Below are the code and all the weights of a small trained network. Each question names an input and a class and asks about switching units off, where a switched-off unit gives its printed mean instead of its output.

import numpy as np


def w(rows, s, z=0):
    codes = np.array(rows[::2]) - 128.0
    scale = np.full(codes.shape[1], s)
    scale[-1] = z or s
    return codes * scale


def f(y):
    return y / 2 * (1 + np.tanh(0.7978845608 * (y + 0.044715 * y**3)))


def log_softmax(a):
    a = a - a.max(-1, keepdims=True)
    return a - np.log(np.exp(a).sum(-1, keepdims=True))


def net(x, mask):
    res = np.array(x, float).reshape(1, 6) / 4 @ E
    y = f(res @ A[0][:, :-1].T + A[0][:, -1])
    res = res + np.where(mask, y, B[0][:, -1]) @ B[0][:, :-1]
    return log_softmax(res[-1] @ U[:, :-1].T + U[:, -1])


A, B = {}, {}
E = w([
[129,154,84,143,59,128,136,88,92,122,96,153],'x0',
[42,200,72,180,61,42,150,207,108,61,130,187],'x1',
[96,2,166,41,255,83,204,94,98,90,48,248],'x2',
[63,188,120,199,122,177,175,99,197,241,138,199],'x3',
[160,119,130,118,64,186,76,119,176,168,159,55],'x4',
[38,182,155,190,172,123,110,168,135,179,177,204],'x5',
],0.0089)
A[0] = w([
[156,143,158,93,98,180,120,130,127,97,134,113,228],'n1',
[140,52,149,60,142,81,137,99,91,39,68,127,252],'n2',
[84,120,148,77,126,76,160,131,68,22,117,132,155],'n3',
[192,86,215,138,150,223,141,73,165,180,104,121,224],'n4',
[137,102,80,157,143,34,175,170,86,17,102,156,197],'n5',
[147,169,71,183,112,115,109,124,162,169,225,135,220],'n6',
[188,169,89,136,53,182,49,128,150,107,121,1,160],'n7',
[180,59,168,47,158,144,135,110,137,148,89,148,148],'n8',
[52,224,115,177,148,154,172,148,169,176,168,186,155],'n9',
],0.0086,0.0036)
B[0] = w([
[116,94,38,101,102,125,122,146,113,137,171,105,168],'n1',
[220,53,103,121,248,91,220,172,90,178,83,153,232],'n2',
[123,95,57,165,153,30,121,185,149,146,136,173,202],'n3',
[94,121,164,72,108,167,115,74,29,121,129,65,212],'n4',
[195,143,111,181,152,105,123,159,193,153,98,179,218],'n5',
[84,155,154,164,1,87,103,150,133,105,58,110,204],'n6',
[211,223,108,130,92,145,142,188,35,171,230,62,252],'n7',
[137,63,78,51,200,233,77,102,98,73,153,151,196],'n8',
[32,133,191,223,88,179,54,86,124,2,23,144,217],'n9',
],0.0092,0.018)
U = w([
[166,254,117,140,38,116,130,180,87,115,228,42,112],'0',
[43,144,241,212,100,149,86,106,137,62,31,142,178],'1',
[192,67,61,156,201,56,167,200,140,111,102,161,119],'2',
[143,36,155,5,220,185,145,48,68,81,167,79,254],'3',
[69,72,185,147,95,85,102,192,198,92,218,91,14],'4',
],0.0082,0.0018)

Each question gives the input, the list of numbers given to net, and the class t.
The units are the neurons (one row each of A and B). Each row of codes is followed by its name. A weight is (code - 128) times the scale printed after its matrix; where a second scale follows, it is the last column's (A, B and U).
mask holds one flag per neuron, in row order. A switched-off neuron (its flag False) gives its mean, the last column of its row in B, instead of its output. The means were averaged over made-up inputs and are rounded, as every weight is.
A unit's drop is (log p(t) with every unit on - log p(t) with that unit switched off) / (log p(t) with every unit on - log p(t) with every unit switched off).
The circuit of an input: a set's keep is (log p(t) with only the set's units on - log p(t) with every unit switched off) / (log p(t) with every unit on - log p(t) with every unit switched off). Starting from all 9 units, units are removed one at a time, each time the one whose removal leaves the highest keep (on an exact tie, the one counted first), for as long as the keep stays at least 0.8.
units of the circuit, in order: the units of the circuit, biggest drop first
k most important neurons: the k neurons with the biggest drops, biggest first
drop when u is switched off: that unit's drop, to one decimal
input [-8,5,3,-3,8,6], class 4: units of the circuit, in order => (n2, n4)
input [-8,-4,2,-6,-3,7], class 3: units of the circuit, in order => (n8)
input [6,-2,5,6,3,1], class 1: 4 most important neurons => (n2, n7, n9, n1)
input [1,2,-6,-8,-7,2], class 2: 2 most important neurons => (n5, n3)
input [-2,-2,2,-3,6,8], class 3: 2 most important neurons => (n9, n7)
input [-8,0,-1,-1,0,0], class 3: 3 most important neurons => (n7, n9, n6)
input [7,-7,8,-7,-3,-3], class 2: 2 most important neurons => (n2, n3)
input [-3,2,-6,-7,-6,7], class 1: drop when n2 is switched off => 0.3
input [6,2,-1,6,-3,-5], class 1: drop when n7 is switched off => 0.1
input [-8,7,-1,0,-6,3], class 1: drop when n9 is switched off => 0.2
